Below is a small trained network, with its code and all its weights. Each question gives an input and a class and asks what happens when units are switched off, that is, made to give their printed mean instead of their output.

import numpy as np


def w(rows, s, z=0):
    codes = np.array(rows[::2]) - 128.0
    scale = np.full(codes.shape[1], s)
    scale[-1] = z or s
    return codes * scale


def f(y):
    return y / 2 * (1 + np.tanh(0.7978845608 * (y + 0.044715 * y**3)))


def log_softmax(a):
    a = a - a.max(-1, keepdims=True)
    return a - np.log(np.exp(a).sum(-1, keepdims=True))


def net(x, mask):
    res = np.array(x, float).reshape(1, 7) / 4 @ E
    y = f(res @ A[0][:, :-1].T + A[0][:, -1])
    res = res + np.where(mask, y, B[0][:, -1]) @ B[0][:, :-1]
    return log_softmax(res[-1] @ U[:, :-1].T + U[:, -1])


A, B = {}, {}
E = w([
[113,136,134,135,131],'x0',
[177,235,182,92,159],'x1',
[130,131,122,128,133],'x2',
[115,128,138,134,123],'x3',
[221,140,110,254,48],'x4',
[90,174,105,34,17],'x5',
[136,125,120,123,134],'x6',
],0.0085)
A[0] = w([
[203,83,172,180,129,82],'n0',
[225,220,116,175,41,99],'n1',
[144,61,110,223,118,153],'n2',
[131,216,153,27,123,125],'n3',
[175,96,162,134,254,46],'n4',
[177,98,197,106,185,253],'n5',
[167,6,52,194,143,200],'n6',
[92,74,25,98,58,130],'n7',
[87,71,111,109,159,176],'n8',
[162,193,180,159,199,124],'n9',
[124,116,54,212,127,94],'n10',
[184,106,156,105,89,162],'n11',
],0.0095,0.0028)
B[0] = w([
[194,213,81,112,160,188],'n0',
[53,30,255,178,147,254],'n1',
[168,233,46,106,176,219],'n2',
[207,162,37,44,65,244],'n3',
[80,68,241,134,93,211],'n4',
[96,109,160,166,166,200],'n5',
[90,205,144,118,159,245],'n6',
[24,75,232,208,137,210],'n7',
[54,67,189,135,148,187],'n8',
[102,41,239,55,90,203],'n9',
[170,199,65,143,121,184],'n10',
[111,119,152,114,196,150],'n11',
],0.0074,0.0075)
U = w([
[17,59,179,215,221,214],'0',
[41,1,196,63,89,152],'1',
[171,247,4,64,144,5],'2',
],0.0068,0.0023)

Each question gives the input, the list of numbers given to net, and the class t.
The units are the neurons (one row each of A and B). Each row of codes is followed by its name. A weight is (code - 128) times the scale printed after its matrix; where a second scale follows, it is the last column's (A, B and U).
mask holds one flag per neuron, in row order. A switched-off neuron (its flag False) gives its mean, the last column of its row in B, instead of its output. The means were averaged over made-up inputs and are rounded, as every weight is.
A unit's drop is (log p(t) with every unit on - log p(t) with that unit switched off) / (log p(t) with every unit on - log p(t) with every unit switched off).
The circuit of an input: a set's keep is (log p(t) with only the set's units on - log p(t) with every unit switched off) / (log p(t) with every unit on - log p(t) with every unit switched off). Starting from all 12 units, units are removed one at a time, each time the one whose removal leaves the highest keep (on an exact tie, the one counted first), for as long as the keep stays at least 0.8.
circuit, biggest first: the units of the circuit, biggest drop first
most important unit: the unit with the biggest drop
k most important neurons: the k neurons with the biggest drops, biggest first
drop when u is switched off: that unit's drop, to one decimal
input [3,-6,-4,-8,2,5,-2], class 0: 3 most important neurons	[n7; n3; n9]
input [3,3,-4,-4,-6,2,7], class 2: circuit, biggest first	[n3]
input [-3,8,-1,1,4,4,4], class 1: circuit, biggest first	[n1; n3]
input [-3,3,-8,-2,-4,-5,-5], class 1: circuit, biggest first	[n9; n4]
input [-8,-5,5,4,2,4,-4], class 0: circuit, biggest first	[n7; n3]
input [4,2,6,-3,0,6,1], class 2: 4 most important neurons	[n3; n9; n4; n8]
input [7,8,3,0,-1,0,1], class 1: 3 most important neurons	[n9; n2; n0]
input [2,-5,-7,-1,4,3,-1], class 0: 2 most important neurons	[n7; n3]
input [-4,4,-1,2,0,2,-5], class 2: 3 most important neurons	[n7; n4; n3]
input [4,7,7,7,8,3,-2], class 1: 2 most important neurons	[n1; n9]
input [-5,7,-7,6,-4,-4,-4], class 1: drop when n9 is switched off	0.2
input [8,2,3,-6,-3,-6,2], class 1: drop when n3 is switched off	-0.3
input [-5,7,6,5,-2,-5,1], class 1: drop when n9 is switched off	0.4
input [2,-3,-7,-3,6,-8,-7], class 2: most important unit	n2
